Below are the code and all the weights of a small trained network. Each question names an input and a class and asks about switching units off, where a switched-off unit gives its printed mean instead of its output.

import numpy as np


def w(rows, s, z=0):
    codes = np.array(rows[::2]) - 128.0
    scale = np.full(codes.shape[1], s)
    scale[-1] = z or s
    return codes * scale


def norm(h):
    return h / np.sqrt((h * h).mean(-1, keepdims=True) + 1e-5)


def f(y):
    return np.maximum(y, 0)


def log_softmax(a):
    a = a - a.max(-1, keepdims=True)
    return a - np.log(np.exp(a).sum(-1, keepdims=True))


def net(x, mask):
    res = np.array(x, float).reshape(1, 4) / 4 @ E
    u = 0
    for l in range(2):
        y = f(norm(res) @ A[l][:, :-1].T + A[l][:, -1])
        res = res + np.where(mask[u : u + 4], y, B[l][:, -1]) @ B[l][:, :-1]
        u += 4
    return log_softmax(norm(res)[-1] @ U[:, :-1].T + U[:, -1])


A, B = {}, {}
E = w([
[184,126,17,75,118,213,36,194],'x0',
[53,254,72,138,165,124,50,95],'x1',
[23,140,191,41,73,100,124,167],'x2',
[172,137,120,110,105,96,126,96],'x3',
],0.0054)
A[0] = w([
[157,140,40,12,122,217,161,162,7],'0.n1',
[171,90,41,227,193,145,137,95,5],'0.n2',
[181,98,120,134,65,206,209,159,81],'0.n3',
[133,254,124,194,123,174,42,86,114],'0.n4',
],0.0084,0.0023)
B[0] = w([
[95,194,189,112,245,88,127,72,235],'0.n1',
[138,180,144,190,84,36,78,127,224],'0.n2',
[153,127,67,85,90,124,206,180,217],'0.n3',
[132,70,103,121,80,161,232,167,254],'0.n4',
],0.011,0.0057)
A[1] = w([
[138,128,212,196,145,114,221,56,51],'1.n1',
[216,244,181,139,196,212,97,151,6],'1.n2',
[95,112,183,1,146,133,120,118,27],'1.n3',
[207,124,24,49,226,146,203,161,92],'1.n4',
],0.0068,0.0017)
B[1] = w([
[107,108,85,123,250,200,85,80,253],'1.n1',
[125,54,185,117,201,218,21,178,164],'1.n2',
[209,191,173,207,20,154,70,156,217],'1.n3',
[64,63,85,117,144,150,121,79,242],'1.n4',
],0.011,0.0056)
U = w([
[94,90,154,117,222,169,69,79,40],'0',
[88,68,56,72,60,111,252,187,88],'1',
[175,177,175,204,49,59,71,191,254],'2',
],0.011,0.0015)

Each question gives the input, the list of numbers given to net, and the class t.
The units are the neurons (one row each of A and B). Each row of codes is followed by its name. A weight is (code - 128) times the scale printed after its matrix; where a second scale follows, it is the last column's (A, B and U).
mask holds one flag per neuron, layer by layer. A switched-off neuron (its flag False) gives its mean, the last column of its row in B, instead of its output. The means were averaged over made-up inputs and are rounded, as every weight is.
A unit's drop is (log p(t) with every unit on - log p(t) with that unit switched off) / (log p(t) with every unit on - log p(t) with every unit switched off).
The circuit of an input: a set's keep is (log p(t) with only the set's units on - log p(t) with every unit switched off) / (log p(t) with every unit on - log p(t) with every unit switched off). Starting from all 8 units, units are removed one at a time, each time the one whose removal leaves the highest keep (on an exact tie, the one counted first), for as long as the keep stays at least 0.8.
units of the circuit, in order: the units of the circuit, biggest drop first
k most important neurons: the k neurons with the biggest drops, biggest first
k most important neurons of layer l: the k neurons of layer l with the biggest drops, biggest first
drop of u: that unit's drop, to one decimal
input [-6,8,1,-8], class 1: units of the circuit, in order -> 0.n4
input [7,-4,7,2], class 0: 2 most important neurons -> 0.n1, 0.n2
input [2,-4,7,-3], class 2: 2 most important neurons -> 1.n3, 0.n4
input [-6,-5,7,5], class 2: 2 most important neurons -> 1.n3, 1.n4
input [-7,-3,7,-3], class 0: 3 most important neurons -> 1.n1, 0.n3, 0.n4
input [5,7,7,1], class 1: 2 most important neurons -> 0.n4, 0.n2
input [-7,-5,7,8], class 0: 2 most important neurons -> 1.n1, 0.n3
input [-2,1,-4,7], class 2: 2 most important neurons -> 0.n2, 0.n1
input [-5,7,-7,-4], class 1: 2 most important neurons -> 0.n4, 0.n1
input [-4,6,6,-2], class 1: 2 most important neurons -> 0.n1, 0.n4
input [0,-5,-4,-2], class 1: 2 most important neurons -> 0.n3, 1.n3
input [-8,-8,1,-6], class 0: 2 most important neurons -> 1.n1, 0.n4
input [5,-4,3,8], class 0: 3 most important neurons -> 0.n1, 1.n4, 0.n4
input [3,-2,-5,8], class 2: most important neuron -> 0.n2
input [-4,-1,-7,-5], class 2: 2 most important neurons of layer 0 -> 0.n2, 0.n1
input [-4,5,-6,5], class 2: 3 most important neurons of layer 0 -> 0.n2, 0.n1, 0.n3
input [1,7,0,1], class 1: drop of 1.n2 -> 0.0
input [-3,8,1,-2], class 1: drop of 0.n4 -> 0.2
input [0,5,3,5], class 1: drop of 0.n4 -> 0.5
input [4,2,-7,-6], class 2: most important neuron of layer 0 -> 0.n2
